Here is a tiny trained network, its code and every weight. The questions are about switching its units off for an input and a class, where a switched-off unit gives its printed mean instead of its output.

import numpy as np


def w(rows, s, z=0):
    codes = np.array(rows[::2]) - 128.0
    scale = np.full(codes.shape[1], s)
    scale[-1] = z or s
    return codes * scale


def f(y):
    return y / 2 * (1 + np.tanh(0.7978845608 * (y + 0.044715 * y**3)))


def log_softmax(a):
    a = a - a.max(-1, keepdims=True)
    return a - np.log(np.exp(a).sum(-1, keepdims=True))


def net(x, mask):
    res = np.array(x, float).reshape(1, 8) / 4 @ E
    y = f(res @ A[0][:, :-1].T + A[0][:, -1])
    res = res + np.where(mask, y, B[0][:, -1]) @ B[0][:, :-1]
    return log_softmax(res[-1] @ U[:, :-1].T + U[:, -1])


A, B = {}, {}
E = w([
[128,127,128],'x0',
[130,128,131],'x1',
[125,127,127],'x2',
[90,66,253],'x3',
[131,131,132],'x4',
[180,200,166],'x5',
[130,125,129],'x6',
[28,219,140],'x7',
],0.0071)
A[0] = w([
[170,192,97,72],'n1',
[187,168,156,212],'n2',
[141,139,84,122],'n3',
[74,96,66,59],'n4',
[170,164,156,154],'n5',
[179,177,200,93],'n6',
[88,84,98,151],'n7',
[120,115,53,160],'n8',
[125,122,186,87],'n9',
[202,83,165,136],'n10',
[109,94,176,79],'n11',
[207,109,123,92],'n12',
[176,100,127,86],'n13',
[66,169,111,88],'n14',
[129,3,61,95],'n15',
[179,187,104,85],'n16',
[131,133,65,89],'n17',
[214,101,147,55],'n18',
[138,147,71,92],'n19',
[153,148,143,254],'n20',
[77,144,127,59],'n21',
[51,44,133,114],'n22',
[185,100,133,178],'n23',
[129,109,203,58],'n24',
[111,112,35,83],'n25',
[119,118,150,51],'n26',
[130,134,70,73],'n27',
[225,104,127,103],'n28',
[96,113,178,88],'n29',
],0.013,0.007)
B[0] = w([
[146,126,153,164],'n1',
[105,89,89,219],'n2',
[143,82,170,153],'n3',
[184,183,87,148],'n4',
[116,102,80,165],'n5',
[196,119,64,164],'n6',
[107,125,63,191],'n7',
[134,76,132,203],'n8',
[187,124,141,157],'n9',
[106,140,135,216],'n10',
[204,129,156,169],'n11',
[111,148,143,170],'n12',
[115,166,173,144],'n13',
[133,162,134,181],'n14',
[99,216,130,242],'n15',
[180,103,178,164],'n16',
[147,101,178,153],'n17',
[131,214,147,164],'n18',
[144,109,221,156],'n19',
[64,43,49,253],'n20',
[165,254,178,136],'n21',
[199,107,82,246],'n22',
[82,145,115,207],'n23',
[166,107,182,170],'n24',
[168,93,176,177],'n25',
[221,189,187,110],'n26',
[183,111,200,141],'n27',
[95,182,144,196],'n28',
[169,141,124,173],'n29',
],0.0083,0.0054)
U = w([
[139,142,112,240],'0',
[96,120,152,197],'1',
[211,124,198,1],'2',
[99,135,131,159],'3',
[78,125,154,135],'4',
[78,249,191,12],'5',
[116,128,114,72],'6',
],0.017,0.0071)

Each question gives the input, the list of numbers given to net, and the class t.
The units are the neurons (one row each of A and B). Each row of codes is followed by its name. A weight is (code - 128) times the scale printed after its matrix; where a second scale follows, it is the last column's (A, B and U).
mask holds one flag per neuron, in row order. A switched-off neuron (its flag False) gives its mean, the last column of its row in B, instead of its output. The means were averaged over made-up inputs and are rounded, as every weight is.
A unit's drop is (log p(t) with every unit on - log p(t) with that unit switched off) / (log p(t) with every unit on - log p(t) with every unit switched off).
The circuit of an input: a set's keep is (log p(t) with only the set's units on - log p(t) with every unit switched off) / (log p(t) with every unit on - log p(t) with every unit switched off). Starting from the 12 units with the biggest drops (on a tie, the unit counted first), units are removed one at a time, each time the one whose removal leaves the highest keep (on an exact tie, the one counted first), for as long as the keep stays at least 0.8.
units of the circuit, in order: the units of the circuit, biggest drop first
most important unit: the unit with the biggest drop
top k neurons: the k neurons with the biggest drops, biggest first
drop when u is switched off: that unit's drop, to one decimal
input [5,-7,1,-6,3,6,6,-8], class 5: units of the circuit, in order => [n28 n18]
input [-4,-3,-8,7,2,-3,-1,-8], class 5: units of the circuit, in order => [n15 n18 n28]
input [-7,-3,4,-4,-2,-1,-5,-1], class 4: most important unit => n22
input [5,-2,-3,-7,6,6,-1,-3], class 2: top 2 neurons => [n16 n19]
input [-5,5,1,8,1,7,-1,1], class 2: top 2 neurons => [n24 n9]
input [7,-3,6,-7,-1,-5,6,0], class 2: units of the circuit, in order => [n25 n27 n19]
input [-1,-3,6,-6,3,-3,-2,-3], class 2: units of the circuit, in order => [n25 n27]
input [-4,-5,5,-7,4,-6,3,-2], class 2: top 2 neurons => [n25 n27]
input [4,-1,3,0,-2,-8,7,8], class 0: units of the circuit, in order => [n22 n4]
input [-5,-1,8,-5,4,5,3,-7], class 5: top 2 neurons => [n28 n18]
input [-6,8,-4,1,4,7,-3,-8], class 1: drop when n13 is switched off => -0.1
input [-2,-1,-7,2,6,-8,5,4], class 0: drop when n22 is switched off => 0.4
input [1,-7,8,-7,-4,3,1,-8], class 5: drop when n18 is switched off => 0.3
input [2,-1,-8,0,2,-3,-1,-6], class 5: most important unit => n15
